Below is a small trained network, with its code and all its weights. Each question gives an input and a class and asks what happens when units are switched off, that is, made to give their printed mean instead of their output.

import numpy as np


def w(rows, s, z=0):
    codes = np.array(rows[::2]) - 128.0
    scale = np.full(codes.shape[1], s)
    scale[-1] = z or s
    return codes * scale


def norm(h):
    return h / np.sqrt((h * h).mean(-1, keepdims=True) + 1e-5)


def f(y):
    return np.maximum(y, 0)


def log_softmax(a):
    a = a - a.max(-1, keepdims=True)
    return a - np.log(np.exp(a).sum(-1, keepdims=True))


def net(x, mask):
    res = np.array(x, float).reshape(1, 5) / 4 @ E
    u = 0
    for l in range(3):
        y = f(norm(res) @ A[l][:, :-1].T + A[l][:, -1])
        res = res + np.where(mask[u : u + 9], y, B[l][:, -1]) @ B[l][:, :-1]
        u += 9
    return log_softmax(norm(res)[-1] @ U[:, :-1].T + U[:, -1])


A, B = {}, {}
E = w([
[85,156,70,171,48],'x0',
[176,236,214,182,96],'x1',
[148,85,181,73,94],'x2',
[95,254,109,90,137],'x3',
[59,30,199,161,162],'x4',
],0.0012)
A[0] = w([
[122,175,195,72,85,255],'0.n1',
[169,102,203,211,121,106],'0.n2',
[92,54,107,165,118,73],'0.n3',
[78,101,32,102,195,166],'0.n4',
[252,188,110,129,186,115],'0.n5',
[157,101,51,11,224,60],'0.n6',
[147,90,122,85,102,81],'0.n7',
[101,216,154,148,135,132],'0.n8',
[207,120,115,28,181,140],'0.n9',
],0.0028,0.00063)
B[0] = w([
[163,110,67,3,140,229],'0.n1',
[116,84,91,146,127,216],'0.n2',
[169,200,106,99,139,202],'0.n3',
[199,153,130,93,109,248],'0.n4',
[82,162,70,37,104,225],'0.n5',
[156,139,114,154,82,241],'0.n6',
[165,88,159,156,185,163],'0.n7',
[117,30,130,122,140,219],'0.n8',
[46,100,131,173,119,218],'0.n9',
],0.0034,0.0016)
A[1] = w([
[126,124,104,182,71,142],'1.n1',
[96,86,72,106,96,168],'1.n2',
[73,81,95,75,185,254],'1.n3',
[149,133,87,254,87,144],'1.n4',
[111,103,77,204,137,184],'1.n5',
[141,141,178,150,146,117],'1.n6',
[118,81,153,103,117,104],'1.n7',
[111,153,182,66,190,207],'1.n8',
[120,146,183,79,110,178],'1.n9',
],0.0039,0.00098)
B[1] = w([
[86,132,120,103,191,177],'1.n1',
[155,214,179,124,172,235],'1.n2',
[191,134,107,133,66,252],'1.n3',
[75,156,169,112,209,191],'1.n4',
[88,163,187,94,138,189],'1.n5',
[173,82,60,78,113,137],'1.n6',
[143,154,154,130,101,178],'1.n7',
[115,122,60,196,131,188],'1.n8',
[116,252,30,166,105,176],'1.n9',
],0.003,0.0025)
A[2] = w([
[168,148,103,66,131,188],'2.n1',
[143,2,142,127,132,122],'2.n2',
[91,170,81,63,128,164],'2.n3',
[63,161,92,223,101,158],'2.n4',
[177,109,103,169,129,169],'2.n5',
[181,97,189,97,144,120],'2.n6',
[60,95,210,153,170,254],'2.n7',
[80,178,114,117,189,80],'2.n8',
[137,173,136,139,155,180],'2.n9',
],0.004,0.0012)
B[2] = w([
[43,162,138,112,116,249],'2.n1',
[179,136,181,87,2,190],'2.n2',
[159,118,79,104,148,255],'2.n3',
[159,46,164,95,157,167],'2.n4',
[136,31,176,135,136,167],'2.n5',
[203,49,164,133,32,174],'2.n6',
[84,131,130,115,104,186],'2.n7',
[145,90,144,143,35,188],'2.n8',
[104,102,124,118,123,182],'2.n9',
],0.0031)
U = w([
[131,230,29,47,105,191],'0',
[7,138,228,157,178,148],'1',
[170,56,96,177,199,102],'2',
[180,190,178,247,215,8],'3',
[179,185,179,234,215,8],'4',
[185,187,178,254,234,2],'5',
[166,142,149,201,203,32],'6',
[198,41,222,122,34,174],'7',
],0.0088,0.0084)

Each question gives the input, the list of numbers given to net, and the class t.
The units are the neurons (one row each of A and B). Each row of codes is followed by its name. A weight is (code - 128) times the scale printed after its matrix; where a second scale follows, it is the last column's (A, B and U).
mask holds one flag per neuron, layer by layer. A switched-off neuron (its flag False) gives its mean, the last column of its row in B, instead of its output. The means were averaged over made-up inputs and are rounded, as every weight is.
A unit's drop is (log p(t) with every unit on - log p(t) with that unit switched off) / (log p(t) with every unit on - log p(t) with every unit switched off).
most important unit: the unit with the biggest drop
k most important neurons: the k neurons with the biggest drops, biggest first
top k neurons in layer l: the k neurons of layer l with the biggest drops, biggest first
drop when u is switched off: that unit's drop, to one decimal
input [6,8,-4,-8,5], class 1: most important unit -> 1.n4
input [-4,-8,6,0,-6], class 7: 2 most important neurons -> (0.n7, 1.n9)
input [-2,8,0,-2,1], class 0: top 4 neurons in layer 0 -> (0.n5, 0.n1, 0.n9, 0.n7)
input [-6,3,-4,2,6], class 7: 2 most important neurons -> (2.n2, 0.n2)
input [-3,-3,-4,3,3], class 2: 4 most important neurons -> (0.n5, 1.n2, 2.n5, 0.n1)
input [-7,1,-4,0,1], class 2: top 2 neurons in layer 0 -> (0.n5, 0.n8)
input [1,4,4,3,5], class 0: 2 most important neurons -> (0.n1, 1.n9)
input [0,7,8,-1,1], class 0: 2 most important neurons -> (1.n9, 0.n1)
input [0,7,-5,0,4], class 1: 2 most important neurons -> (1.n4, 0.n2)
input [5,-8,-4,1,8], class 0: top 2 neurons in layer 0 -> (0.n4, 0.n3)
input [-1,1,-3,4,7], class 7: top 2 neurons in layer 0 -> (0.n8, 0.n5)
input [3,2,-5,4,1], class 1: drop when 2.n9 is switched off -> 0.1
input [-7,1,4,1,-1], class 0: drop when 2.n6 is switched off -> 0.0
input [-8,-3,-5,2,6], class 7: most important unit -> 2.n2
input [7,6,-1,-1,3], class 1: drop when 1.n4 is switched off -> 0.1
